Below are the code and all the weights of a small trained network. Each question names an input and a class and asks about switching units off, where a switched-off unit gives its printed mean instead of its output.

import numpy as np


def w(rows, s, z=0):
    codes = np.array(rows[::2]) - 128.0
    scale = np.full(codes.shape[1], s)
    scale[-1] = z or s
    return codes * scale


def f(y):
    return y / 2 * (1 + np.tanh(0.7978845608 * (y + 0.044715 * y**3)))


def log_softmax(a):
    a = a - a.max(-1, keepdims=True)
    return a - np.log(np.exp(a).sum(-1, keepdims=True))


def net(x, mask):
    res = np.array(x, float).reshape(1, 6) / 4 @ E
    y = f(res @ A[0][:, :-1].T + A[0][:, -1])
    res = res + np.where(mask, y, B[0][:, -1]) @ B[0][:, :-1]
    return log_softmax(res[-1] @ U[:, :-1].T + U[:, -1])


A, B = {}, {}
E = w([
[180,100,175,156,68,229,162,154,151,156,112,214],'x0',
[103,63,162,182,129,96,73,124,232,94,167,135],'x1',
[122,195,152,26,127,106,179,235,189,49,182,124],'x2',
[45,62,104,108,234,135,151,167,129,89,30,177],'x3',
[165,103,1,67,89,117,62,138,126,116,144,200],'x4',
[209,215,164,151,168,115,79,69,167,96,36,145],'x5',
],0.0077)
A[0] = w([
[126,179,149,80,67,116,143,162,119,84,139,115,136],'n0',
[161,107,148,148,103,189,151,153,165,144,121,198,90],'n1',
[106,106,107,191,132,133,124,124,84,161,86,121,3],'n2',
[134,150,139,77,151,126,144,158,141,86,168,127,18],'n3',
[137,86,96,208,165,122,86,115,116,147,142,153,98],'n4',
[132,190,146,117,136,130,102,94,144,129,64,129,86],'n5',
[172,161,143,122,157,136,99,105,149,120,102,125,43],'n6',
[135,98,118,141,117,122,116,82,128,167,81,120,89],'n7',
[173,192,128,105,195,182,102,110,114,128,117,131,99],'n8',
[102,134,103,148,128,152,87,110,82,191,102,97,108],'n9',
[130,108,88,147,131,152,160,90,120,158,97,78,150],'n10',
[81,149,194,135,161,150,149,118,132,145,93,105,57],'n11',
[107,208,82,107,147,105,160,138,152,115,145,125,190],'n12',
[87,129,118,128,80,122,170,108,125,164,183,131,42],'n13',
[141,154,131,132,117,147,100,98,117,186,157,114,85],'n14',
[64,87,118,114,126,89,112,142,102,171,185,79,119],'n15',
[160,100,94,73,104,115,80,118,127,110,126,164,48],'n16',
[132,64,123,114,106,137,98,67,106,135,95,101,52],'n17',
[132,111,94,194,125,101,140,129,112,178,109,139,71],'n18',
[180,169,127,165,96,130,93,136,92,187,178,82,56],'n19',
[126,107,50,79,93,133,66,121,112,103,87,185,119],'n20',
[79,117,212,132,155,135,178,84,125,146,115,100,108],'n21',
[75,119,116,112,173,132,146,129,133,122,97,155,82],'n22',
[113,122,108,158,111,132,90,86,119,176,109,120,119],'n23',
[172,181,130,149,96,126,118,88,147,153,200,86,102],'n24',
[85,138,91,131,156,57,117,140,94,102,93,94,138],'n25',
[163,198,134,134,142,105,99,110,166,110,65,141,71],'n26',
[103,91,137,146,180,128,165,155,139,97,68,149,110],'n27',
[53,104,100,145,143,185,162,166,75,151,177,126,49],'n28',
[125,133,95,110,97,129,125,153,153,135,113,126,170],'n29',
[84,94,132,139,78,120,124,174,75,129,143,121,60],'n30',
[155,155,146,149,88,141,126,102,113,96,168,84,60],'n31',
[159,124,107,101,101,104,71,126,133,101,86,153,73],'n32',
[123,165,65,121,155,82,118,99,88,107,156,67,127],'n33',
[141,153,90,98,115,129,213,123,41,176,120,114,137],'n34',
[107,140,98,160,161,73,106,105,124,93,156,72,123],'n35',
[84,87,130,97,95,155,138,160,95,162,167,121,81],'n36',
[147,79,121,142,137,127,112,97,108,174,124,99,103],'n37',
[100,92,96,158,183,155,136,134,88,85,59,169,98],'n38',
[86,43,153,155,123,113,65,107,255,108,157,135,110],'n39',
[154,170,164,146,149,113,103,116,130,106,104,177,70],'n40',
[92,164,243,139,123,136,151,118,125,136,101,87,106],'n41',
[131,157,79,87,147,167,178,142,81,168,57,113,176],'n42',
[146,123,156,84,121,128,154,166,154,74,129,124,137],'n43',
[140,135,139,156,86,183,165,167,120,151,120,189,153],'n44',
],0.01,0.0022)
B[0] = w([
[174,157,194,102,167,122,110,185,180,111,101,159,219],'n0',
[146,132,27,177,210,186,161,173,86,191,20,157,210],'n1',
[170,138,111,89,126,135,113,211,155,99,129,122,192],'n2',
[186,167,140,99,163,189,114,220,178,60,116,96,194],'n3',
[138,157,180,92,166,152,100,180,140,128,151,103,207],'n4',
[138,61,142,164,136,110,150,109,67,59,178,122,195],'n5',
[94,68,118,184,137,91,113,96,110,63,157,98,174],'n6',
[152,124,154,122,152,151,104,174,175,105,133,120,191],'n7',
[135,96,160,168,135,96,134,47,117,78,191,162,184],'n8',
[195,137,171,97,192,159,180,172,158,115,121,90,203],'n9',
[166,137,181,70,115,134,135,159,151,107,116,124,183],'n10',
[45,149,112,106,46,196,85,104,101,132,154,87,202],'n11',
[212,129,137,113,181,157,119,138,136,140,112,111,205],'n12',
[95,114,112,163,131,122,57,126,102,58,146,180,182],'n13',
[102,161,130,87,134,107,94,138,180,142,124,165,180],'n14',
[151,100,118,177,174,136,124,98,93,97,127,141,221],'n15',
[98,163,67,67,39,231,104,149,66,123,180,54,185],'n16',
[142,140,138,87,184,163,124,192,159,109,132,94,185],'n17',
[153,165,151,123,151,138,142,195,164,84,143,106,178],'n18',
[54,144,75,74,94,51,67,132,163,109,82,201,225],'n19',
[98,183,120,60,45,198,116,89,73,141,180,70,222],'n20',
[123,166,64,74,40,202,128,138,74,154,200,86,224],'n21',
[105,169,86,124,114,69,39,151,182,98,91,182,181],'n22',
[159,130,195,115,174,132,143,163,200,74,106,102,201],'n23',
[43,160,34,144,90,79,51,137,194,136,98,231,240],'n24',
[123,168,98,175,117,141,111,133,117,169,51,154,215],'n25',
[157,45,120,166,176,117,126,86,59,44,165,121,211],'n26',
[29,165,105,88,100,64,37,120,164,129,104,183,206],'n27',
[110,82,134,184,129,109,111,63,124,56,171,116,213],'n28',
[177,130,149,123,114,160,111,99,111,129,125,61,153],'n29',
[96,88,118,207,153,104,82,115,145,82,170,102,177],'n30',
[77,132,78,105,68,93,24,146,165,115,145,173,189],'n31',
[106,84,116,129,106,179,101,98,70,121,197,99,173],'n32',
[168,143,83,211,137,160,190,140,107,193,49,150,222],'n33',
[191,133,211,136,140,69,137,74,98,155,183,163,227],'n34',
[164,168,70,195,180,196,150,145,72,214,76,130,213],'n35',
[146,64,115,197,167,113,114,82,78,54,186,103,203],'n36',
[187,143,206,83,182,159,127,201,209,57,98,85,188],'n37',
[65,160,75,116,93,49,43,135,170,124,119,193,219],'n38',
[188,154,253,89,131,51,193,33,66,247,192,197,254],'n39',
[131,54,103,182,133,133,110,118,97,82,155,126,178],'n40',
[98,179,114,101,99,204,57,159,56,161,182,77,243],'n41',
[164,190,191,97,108,41,113,63,131,188,156,173,221],'n42',
[203,126,185,103,184,164,149,191,200,116,98,120,198],'n43',
[136,120,89,195,203,144,167,127,86,181,31,184,211],'n44',
],0.0061,0.0083)
U = w([
[172,143,168,100,174,150,129,209,229,57,117,105,112],'0',
[42,146,60,123,82,41,88,133,218,101,98,197,78],'1',
[121,53,117,244,143,107,124,74,104,10,163,122,117],'2',
[91,153,92,91,33,219,119,124,90,155,173,64,108],'3',
[157,133,58,245,176,166,146,138,118,225,22,153,100],'4',
[170,145,213,106,124,42,143,57,132,200,159,170,206],'5',
[137,134,112,145,101,95,163,109,180,171,86,108,255],'6',
[79,53,80,122,92,86,227,117,217,126,93,28,18],'7',
],0.011,0.007)

Each question gives the input, the list of numbers given to net, and the class t.
The units are the neurons (one row each of A and B). Each row of codes is followed by its name. A weight is (code - 128) times the scale printed after its matrix; where a second scale follows, it is the last column's (A, B and U).
mask holds one flag per neuron, in row order. A switched-off neuron (its flag False) gives its mean, the last column of its row in B, instead of its output. The means were averaged over made-up inputs and are rounded, as every weight is.
A unit's drop is (log p(t) with every unit on - log p(t) with that unit switched off) / (log p(t) with every unit on - log p(t) with every unit switched off).
The circuit of an input: a set's keep is (log p(t) with only the set's units on - log p(t) with every unit switched off) / (log p(t) with every unit on - log p(t) with every unit switched off). Starting from the 12 units with the biggest drops (on a tie, the unit counted first), units are removed one at a time, each time the one whose removal leaves the highest keep (on an exact tie, the one counted first), for as long as the keep stays at least 0.8.
circuit, biggest first: the units of the circuit, biggest drop first
unit that matters most: the unit with the biggest drop
top k neurons: the k neurons with the biggest drops, biggest first
drop when u is switched off: that unit's drop, to one decimal
input [4,3,-2,0,5,5], class 2: circuit, biggest first => (n26 n40)
input [6,2,2,3,8,-3], class 3: top 2 neurons => (n20 n16)
input [-5,-8,2,-5,-4,-8], class 2: circuit, biggest first => (n36 n28)
input [-8,-3,2,8,-7,-1], class 1: top 3 neurons => (n27 n22 n38)
input [-8,-6,7,-8,2,6], class 1: top 3 neurons => (n24 n19 n31)
input [-3,-7,-1,5,-1,-3], class 5: unit that matters most => n34
input [-2,-2,-4,-4,2,-5], class 2: circuit, biggest first => (n36 n15)
input [-1,4,-6,7,8,-6], class 3: top 3 neurons => (n20 n16 n24)
input [-8,-8,1,-3,-8,6], class 3: top 4 neurons => (n41 n21 n11 n39)
input [7,-8,-3,-2,3,-3], class 5: top 2 neurons => (n34 n42)
input [-7,-2,7,-8,2,-1], class 1: top 3 neurons => (n24 n19 n31)
input [1,2,-4,-2,4,-1], class 0: circuit, biggest first => (n23 n37 n4)
input [3,-5,2,6,-2,-6], class 1: top 2 neurons => (n27 n38)
input [6,-8,0,0,-5,0], class 5: top neuron => (n42)
input [-5,8,-8,7,-4,-1], class 0: circuit, biggest first => (n37 n4)
input [-3,4,1,-3,2,0], class 5: top 2 neurons => (n39 n1)
input [-2,-6,4,1,6,2], class 3: top 4 neurons => (n20 n16 n39 n32)
input [7,-3,1,6,-1,-8], class 2: top 2 neurons => (n28 n36)
input [2,8,-6,8,-1,-6], class 1: top 2 neurons => (n38 n27)
input [-6,3,-2,3,-1,4], class 4: circuit, biggest first => (n35)
input [1,-7,2,6,-3,-4], class 5: top 4 neurons => (n34 n42 n24 n19)
input [-3,6,-1,1,6,-1], class 3: circuit, biggest first => (n16 n20)
input [-2,-5,0,-6,-1,7], class 2: top 3 neurons => (n26 n5 n8)
input [1,-6,3,-8,-7,-7], class 1: drop when n24 is switched off => 0.2
input [-6,-8,5,-6,7,2], class 5: drop when n0 is switched off => 1.0
input [5,7,3,-8,0,-5], class 1: drop when n24 is switched off => 0.5
input [2,-4,-1,8,4,-8], class 1: unit that matters most => n38
input [3,-7,-8,-5,2,-8], class 0: drop when n37 is switched off => 0.2
